Below are the code and all the weights of a small trained network. Each question names an input and a target symbol and asks about switching units off, where a switched-off unit gives its printed mean instead of its output.

import numpy as np


def w(rows, s, z=0):
    codes = np.array(rows[::2]) - 128.0
    scale = np.full(codes.shape[1], s)
    scale[-1] = z or s
    return codes * scale


def f(y):
    return y / 2 * (1 + np.tanh(0.7978845608 * (y + 0.044715 * y**3)))


def softmax(a):
    e = np.exp(a - a.max(-1, keepdims=True))
    return e / e.sum(-1, keepdims=True)


def log_softmax(a):
    a = a - a.max(-1, keepdims=True)
    return a - np.log(np.exp(a).sum(-1, keepdims=True))


def net(x, mask):
    ids = ['ΛΠΣΨαγεζηθμξτφω'.index(c) for c in x.split()]
    T = len(ids)
    res = E[ids] + P[:T]
    r = res
    for j in range(2):
        rows = slice(2 * j, 2 * j + 2)
        q, k, v = (r @ M[0][rows].T for M in (Q, K, V))
        z = softmax(np.where(np.tri(T) > 0, q @ k.T / 2**0.5, -1e9)) @ v
        o = O[0][rows]
        res = res + np.where(mask[j], z, o[:, -1]) @ o[:, :-1]
    y = f(res @ A[0][:, :-1].T + A[0][:, -1])
    res = res + np.where(mask[2:6], y, B[0][:, -1]) @ B[0][:, :-1]
    return log_softmax(res[-1] @ U[:, :-1].T + U[:, -1])


Q, K, V, O, A, B = {}, {}, {}, {}, {}, {}
E = w([
[59,90,95,59,133],'Λ',
[185,206,125,116,158],'Π',
[192,111,75,115,92],'Σ',
[92,118,115,25,71],'Ψ',
[103,62,120,39,92],'α',
[131,196,189,118,160],'γ',
[79,140,90,56,122],'ε',
[139,116,98,90,213],'ζ',
[141,93,186,148,183],'η',
[117,92,193,107,95],'θ',
[150,123,67,101,213],'μ',
[191,111,111,46,203],'ξ',
[142,84,74,67,155],'τ',
[170,135,137,251,105],'φ',
[167,99,89,47,155],'ω',
],0.027)
P = w([
[79,112,51,2,197],'0',
[112,99,77,30,178],'1',
[131,98,92,55,174],'2',
[140,100,108,64,158],'3',
[157,101,118,80,161],'4',
[175,104,128,89,156],'5',
[187,105,138,103,158],'6',
[205,106,146,108,152],'7',
[214,112,155,120,153],'8',
[225,111,166,126,144],'9',
[231,119,173,132,133],'10',
],0.0093)
Q[0] = w([
[41,159,133,174,113],'H0',
[80,148,146,112,150],'H0',
[64,119,170,250,52],'H1',
[157,140,132,80,160],'H1',
],0.023)
K[0] = w([
[63,112,62,41,177],'H0',
[88,143,200,69,147],'H0',
[63,105,90,2,206],'H1',
[188,152,228,220,86],'H1',
],0.013)
V[0] = w([
[166,142,144,99,128],'H0',
[88,142,181,105,57],'H0',
[143,211,148,142,138],'H1',
[188,175,6,121,54],'H1',
],0.013)
O[0] = w([
[125,130,145,68,195,238],'H0',
[170,138,180,51,87,2],'H0',
[101,177,108,99,192,227],'H1',
[163,247,123,131,99,157],'H1',
],0.013,0.0063)
A[0] = w([
[227,206,138,158,165,21],'N0',
[169,113,5,140,32,209],'N1',
[94,76,72,141,180,253],'N2',
[210,197,39,138,139,79],'N3',
],0.011,0.0057)
B[0] = w([
[10,155,170,114,89,224],'N0',
[13,70,69,156,119,170],'N1',
[129,189,212,173,129,239],'N2',
[254,59,67,124,94,254],'N3',
],0.011,0.021)
U = w([
[79,157,150,55,200,151],'Λ',
[191,156,166,135,13,163],'Π',
[115,74,91,145,187,40],'Σ',
[58,154,80,80,166,80],'Ψ',
[52,141,135,119,131,121],'α',
[82,192,204,74,51,63],'γ',
[179,220,90,55,166,80],'ε',
[223,162,171,163,135,161],'ζ',
[112,234,163,194,112,144],'η',
[162,121,227,158,82,254],'θ',
[213,150,135,210,134,51],'μ',
[254,61,222,61,87,148],'ξ',
[181,61,109,119,188,114],'τ',
[122,174,152,212,78,166],'φ',
[166,53,139,81,141,123],'ω',
],0.0092,0.0066)

Each question gives the input, a string of symbols that net reads in full, and the target symbol t.
The units are the heads (2 rows each of Q, K, V and O) and the neurons (one row each of A and B). Each row of codes is followed by its name. A weight is (code - 128) times the scale printed after its matrix; where a second scale follows, it is the last column's (O, A, B and U).
mask holds one flag per unit, heads first, then neurons. A switched-off unit (its flag False) gives its mean, the last column of its rows in O or B, instead of its output. The means were averaged over made-up inputs and are rounded, as every weight is.
A unit's drop is (log p(t) with every unit on - log p(t) with that unit switched off) / (log p(t) with every unit on - log p(t) with every unit switched off).
The circuit of an input: a set's keep is (log p(t) with only the set's units on - log p(t) with every unit switched off) / (log p(t) with every unit on - log p(t) with every unit switched off). Starting from all 6 units, units are removed one at a time, each time the one whose removal leaves the highest keep (on an exact tie, the one counted first), for as long as the keep stays at least 0.8.
circuit, biggest first: the units of the circuit, biggest drop first
most important unit: the unit with the biggest drop
k most important neurons: the k neurons with the biggest drops, biggest first
which heads matter: for each layer, one digit per head in row order, 1 if its drop is at least 0.15 and else 0, layers parted by /
input θ ζ Π φ ζ μ η η Ψ, target Ψ: circuit, biggest first : [N2, H0, N1, H1]
input Λ Π γ Ψ, target Λ: most important unit : N3
input Π φ θ θ θ Π γ η Π, target Π: 3 most important neurons : [N3, N0, N2]
input γ η Π η Ψ Π Λ, target ε: which heads matter : 01
input Λ φ μ, target μ: which heads matter : 10
input Λ ε ζ, target η: which heads matter : 11
input Σ ε ζ ε μ, target Π: circuit, biggest first : [N3, H1, N0]
input ξ γ ω η ω Λ τ, target θ: circuit, biggest first : [N2, H1]
input Σ Π θ Π γ Ψ γ θ, target ξ: which heads matter : 10
input ζ φ Ψ, target Ψ: which heads matter : 11
input α γ γ Λ, target Λ: which heads matter : 01
input Λ ε ξ Σ Λ ε, target Π: which heads matter : 01
input Π γ μ, target Λ: circuit, biggest first : [H1, N3]
input Π τ η ε ξ μ η Λ, target θ: most important unit : N2
input μ Π θ Λ, target ξ: 2 most important neurons : [N0, N1]
input Π τ ξ Π ε ξ γ ω Λ, target Λ: circuit, biggest first : [N3, H1, H0]
input Π ζ ζ η θ μ, target ξ: which heads matter : 10
input ε α τ, target Σ: which heads matter : 11
input ω α γ θ Σ τ η Π η τ ζ, target θ: which heads matter : 01
input φ Π Ψ Π ξ μ Λ α Π Σ, target Σ: circuit, biggest first : [N1, H0]
